Below are the code and all the weights of a small trained network. Each question names an input and a target symbol and asks about switching units off, where a switched-off unit gives its printed mean instead of its output.

import numpy as np


def w(rows, s, z=0):
    codes = np.array(rows[::2]) - 128.0
    scale = np.full(codes.shape[1], s)
    scale[-1] = z or s
    return codes * scale


def f(y):
    return y / 2 * (1 + np.tanh(0.7978845608 * (y + 0.044715 * y**3)))


def softmax(a):
    e = np.exp(a - a.max(-1, keepdims=True))
    return e / e.sum(-1, keepdims=True)


def log_softmax(a):
    a = a - a.max(-1, keepdims=True)
    return a - np.log(np.exp(a).sum(-1, keepdims=True))


def net(x, mask):
    ids = ['ΔΠΦΨΩαβζηθμξστ'.index(c) for c in x.split()]
    T = len(ids)
    res = E[ids] + P[:T]
    u = 0
    for l in range(2):
        r = res
        for j in range(2):
            rows = slice(2 * j, 2 * j + 2)
            q, k, v = (r @ M[l][rows].T for M in (Q, K, V))
            z = softmax(np.where(np.tri(T) > 0, q @ k.T / 2**0.5, -1e9)) @ v
            o = O[l][rows]
            res = res + np.where(mask[u + j], z, o[:, -1]) @ o[:, :-1]
        u += 2
        y = f(res @ A[l][:, :-1].T + A[l][:, -1])
        res = res + np.where(mask[u : u + 8], y, B[l][:, -1]) @ B[l][:, :-1]
        u += 8
    return log_softmax(res[-1] @ U[:, :-1].T + U[:, -1])


Q, K, V, O, A, B = {}, {}, {}, {}, {}, {}
E = w([
[227,163,71,53,197,96,54,136],'Δ',
[138,135,92,102,91,146,159,76],'Π',
[126,111,72,121,88,187,169,2],'Φ',
[107,82,117,131,108,122,90,116],'Ψ',
[138,161,115,87,71,144,162,65],'Ω',
[154,146,102,86,70,142,174,86],'α',
[90,85,171,139,76,71,131,120],'β',
[88,75,135,140,90,93,118,121],'ζ',
[60,84,147,109,82,99,109,124],'η',
[47,49,97,78,96,209,36,112],'θ',
[118,234,117,100,99,155,148,114],'μ',
[179,96,100,165,90,134,95,173],'ξ',
[136,126,137,176,107,64,83,96],'σ',
[156,193,110,149,112,80,184,153],'τ',
],0.016)
P = w([
[182,67,223,60,223,179,192,27],'0',
[169,89,210,73,208,171,187,34],'1',
[164,111,185,79,193,156,183,37],'2',
[154,119,177,101,168,149,182,48],'3',
[146,140,157,112,153,139,177,49],'4',
[136,151,140,132,139,130,170,60],'5',
[133,164,130,142,117,128,163,66],'6',
[128,174,120,166,99,118,163,74],'7',
[120,186,105,180,83,109,157,84],'8',
[108,201,83,196,68,102,158,89],'9',
[100,214,69,214,54,98,155,102],'10',
[103,205,62,229,30,97,156,101],'11',
[86,218,37,254,26,88,159,111],'12',
],0.0074)
Q[0] = w([
[152,167,109,118,209,153,129,178],'L0H0',
[97,5,141,165,205,93,54,250],'L0H0',
[100,84,189,178,195,99,40,213],'L0H1',
[138,242,122,102,200,163,159,148],'L0H1',
],0.016)
K[0] = w([
[241,141,187,100,231,115,131,162],'L0H0',
[111,75,172,21,242,174,146,102],'L0H0',
[169,71,170,68,246,137,145,76],'L0H1',
[203,179,169,105,193,95,122,223],'L0H1',
],0.014)
V[0] = w([
[76,137,211,172,194,25,82,36],'L0H0',
[197,98,142,221,234,95,114,149],'L0H0',
[154,201,159,149,129,188,127,188],'L0H1',
[134,123,3,155,87,182,125,68],'L0H1',
],0.0078)
O[0] = w([
[117,152,242,191,151,111,143,170,140],'L0H0',
[175,153,179,120,157,199,109,150,19],'L0H0',
[178,208,121,100,123,206,162,170,137],'L0H1',
[150,190,157,163,92,65,1,103,255],'L0H1',
],0.008,0.0059)
A[0] = w([
[211,242,93,96,226,120,109,199,133],'L0N0',
[39,43,205,99,79,56,72,155,12],'L0N1',
[155,179,112,249,166,132,246,67,186],'L0N2',
[157,62,157,158,206,69,82,144,21],'L0N3',
[9,54,119,74,51,253,20,135,2],'L0N4',
[196,98,123,92,151,9,106,149,66],'L0N5',
[190,36,113,169,121,41,154,177,84],'L0N6',
[178,9,89,238,94,180,146,101,248],'L0N7',
],0.0064,0.0055)
B[0] = w([
[151,3,119,196,148,77,132,83,188],'L0N0',
[119,176,79,114,228,137,173,48,189],'L0N1',
[184,153,142,57,50,110,173,199,254],'L0N2',
[112,144,100,126,52,232,143,135,135],'L0N3',
[196,186,121,183,249,98,186,137,134],'L0N4',
[196,165,130,127,167,152,78,50,139],'L0N5',
[131,206,220,95,181,123,98,109,133],'L0N6',
[115,198,193,130,164,107,87,224,192],'L0N7',
],0.0071,0.0074)
Q[1] = w([
[137,52,178,197,177,156,121,170],'L1H0',
[79,106,158,117,165,33,117,124],'L1H0',
[170,250,89,77,76,126,165,46],'L1H1',
[114,140,136,189,197,93,99,140],'L1H1',
],0.016)
K[1] = w([
[208,37,163,37,143,176,115,80],'L1H0',
[87,140,111,179,211,108,1,72],'L1H0',
[132,170,51,231,60,51,114,181],'L1H1',
[180,78,84,122,201,106,87,52],'L1H1',
],0.0097)
V[1] = w([
[82,116,107,201,181,130,114,154],'L1H0',
[101,41,209,80,63,113,88,104],'L1H0',
[158,122,143,120,211,126,87,123],'L1H1',
[52,187,182,55,117,255,95,114],'L1H1',
],0.0088)
O[1] = w([
[109,46,178,79,159,142,102,173,46],'L1H0',
[155,91,51,245,2,55,140,115,64],'L1H0',
[126,182,145,142,35,191,43,135,89],'L1H1',
[71,202,66,97,150,34,70,156,2],'L1H1',
],0.0081,0.0084)
A[1] = w([
[75,92,178,135,89,163,152,136,92],'L1N0',
[154,107,160,91,119,147,180,128,79],'L1N1',
[169,109,114,156,160,112,130,217,130],'L1N2',
[50,47,130,145,120,81,185,148,59],'L1N3',
[137,158,147,141,111,141,76,151,2],'L1N4',
[84,4,90,128,120,95,98,160,163],'L1N5',
[141,77,115,141,90,119,126,110,75],'L1N6',
[125,173,99,98,149,86,166,168,53],'L1N7',
],0.013,0.0067)
B[1] = w([
[208,110,101,128,204,143,107,119,157],'L1N0',
[59,170,109,179,147,152,107,134,254],'L1N1',
[155,212,79,69,172,195,81,82,136],'L1N2',
[160,67,61,96,175,51,198,216,143],'L1N3',
[76,105,108,120,185,110,168,66,167],'L1N4',
[84,112,49,184,85,243,53,254,138],'L1N5',
[98,156,139,115,224,77,134,131,155],'L1N6',
[111,44,164,104,37,174,131,83,242],'L1N7',
],0.012,0.0079)
U = w([
[203,78,118,163,144,170,107,103,93],'Δ',
[121,136,124,135,140,141,116,123,62],'Π',
[34,128,119,186,133,117,76,85,78],'Φ',
[87,114,127,159,98,177,65,163,173],'Ψ',
[148,157,85,106,184,104,148,87,4],'Ω',
[151,154,82,104,169,125,130,99,22],'α',
[143,124,178,122,165,110,175,144,96],'β',
[117,123,150,142,130,137,114,163,199],'ζ',
[102,95,62,131,157,165,113,128,119],'η',
[94,142,163,78,179,146,122,136,143],'θ',
[99,65,141,109,95,177,141,104,142],'μ',
[205,203,56,72,122,160,50,139,210],'ξ',
[160,163,254,141,89,118,120,203,248],'σ',
[67,165,108,184,158,184,171,117,18],'τ',
],0.0073,0.0038)

Each question gives the input, a string of symbols that net reads in full, and the target symbol t.
The units are the heads (2 rows each of Q, K, V and O) and the neurons (one row each of A and B). Each row of codes is followed by its name. A weight is (code - 128) times the scale printed after its matrix; where a second scale follows, it is the last column's (O, A, B and U).
mask holds one flag per unit, layer by layer, with each layer's heads first. A switched-off unit (its flag False) gives its mean, the last column of its rows in O or B, instead of its output. The means were averaged over made-up inputs and are rounded, as every weight is.
A unit's drop is (log p(t) with every unit on - log p(t) with that unit switched off) / (log p(t) with every unit on - log p(t) with every unit switched off).
The circuit of an input: a set's keep is (log p(t) with only the set's units on - log p(t) with every unit switched off) / (log p(t) with every unit on - log p(t) with every unit switched off). Starting from the 12 units with the biggest drops (on a tie, the unit counted first), units are removed one at a time, each time the one whose removal leaves the highest keep (on an exact tie, the one counted first), for as long as the keep stays at least 0.8.
units of the circuit, in order: the units of the circuit, biggest drop first
unit that matters most: the unit with the biggest drop
top k neurons: the k neurons with the biggest drops, biggest first
which heads matter: for each layer, one digit per head in row order, 1 if its drop is at least 0.15 and else 0, layers parted by /
input μ η μ μ Π ξ Ω σ μ τ τ μ, target τ: which heads matter => 01 / 01
input Φ β Φ σ Δ μ Ψ, target Δ: units of the circuit, in order => (L0N0 L0N2 L1H1 L1N0)
input Ω τ Π, target τ: units of the circuit, in order => (L1N1 L0H1 L1H0)
input Φ μ Φ Π Φ Ω σ η, target Φ: units of the circuit, in order => (L0H1 L0N2)
input ξ τ μ Φ Ω Φ Δ, target Δ: which heads matter => 00 / 01
input β Φ ξ ζ Φ μ τ ξ μ τ Φ μ ζ, target Φ: which heads matter => 01 / 00
input μ Φ Ω μ Φ η Ω Ψ ζ τ ζ, target Φ: units of the circuit, in order => (L0H1 L0N2)
input β μ Δ τ Ω μ Π β τ μ Π ξ, target Δ: top 4 neurons => (L0N0 L0N2 L1N0 L0N7)
input α μ μ μ Ω σ Φ η τ Ω ξ β, target Φ: units of the circuit, in order => (L0H1)
input τ θ τ Φ Φ τ Φ ξ β, target Φ: units of the circuit, in order => (L0H1 L0N2)
input Φ Δ ζ Φ Ω, target η: which heads matter => 11 / 11
input Ω η τ σ, target σ: which heads matter => 10 / 01
input Ψ β μ μ Ψ Δ η μ ξ μ, target ξ: units of the circuit, in order => (L0H0 L0H1)
input Ψ Φ Ω Ω Ψ θ σ, target θ: top 4 neurons => (L0N4 L0N1 L1N4 L0N0)
input Φ ζ β Δ β τ Ω Ω μ τ, target τ: unit that matters most => L1H1
input μ Φ β θ τ β, target θ: top 2 neurons => (L0N4 L0N1)
input Ψ Ω Ω σ η τ α Φ, target τ: units of the circuit, in order => (L1N1 L1H1 L0N2 L1H0)
input Φ Φ Ψ μ μ μ Ω Π μ η Ω, target μ: top 3 neurons => (L0N0 L1N7 L0N1)
input Φ η τ θ ξ, target θ: top 3 neurons => (L0N4 L1N4 L0N1)
input Φ Ω Ψ Φ β μ Δ ζ μ μ Φ Π, target μ: unit that matters most => L1H1
input Π τ μ Δ Ω Δ β μ θ Π μ ζ Ω, target μ: top 2 neurons => (L1N7 L0N0)
input μ Φ Ω ξ β Φ α τ η, target Φ: top 2 neurons => (L0N1 L0N2)
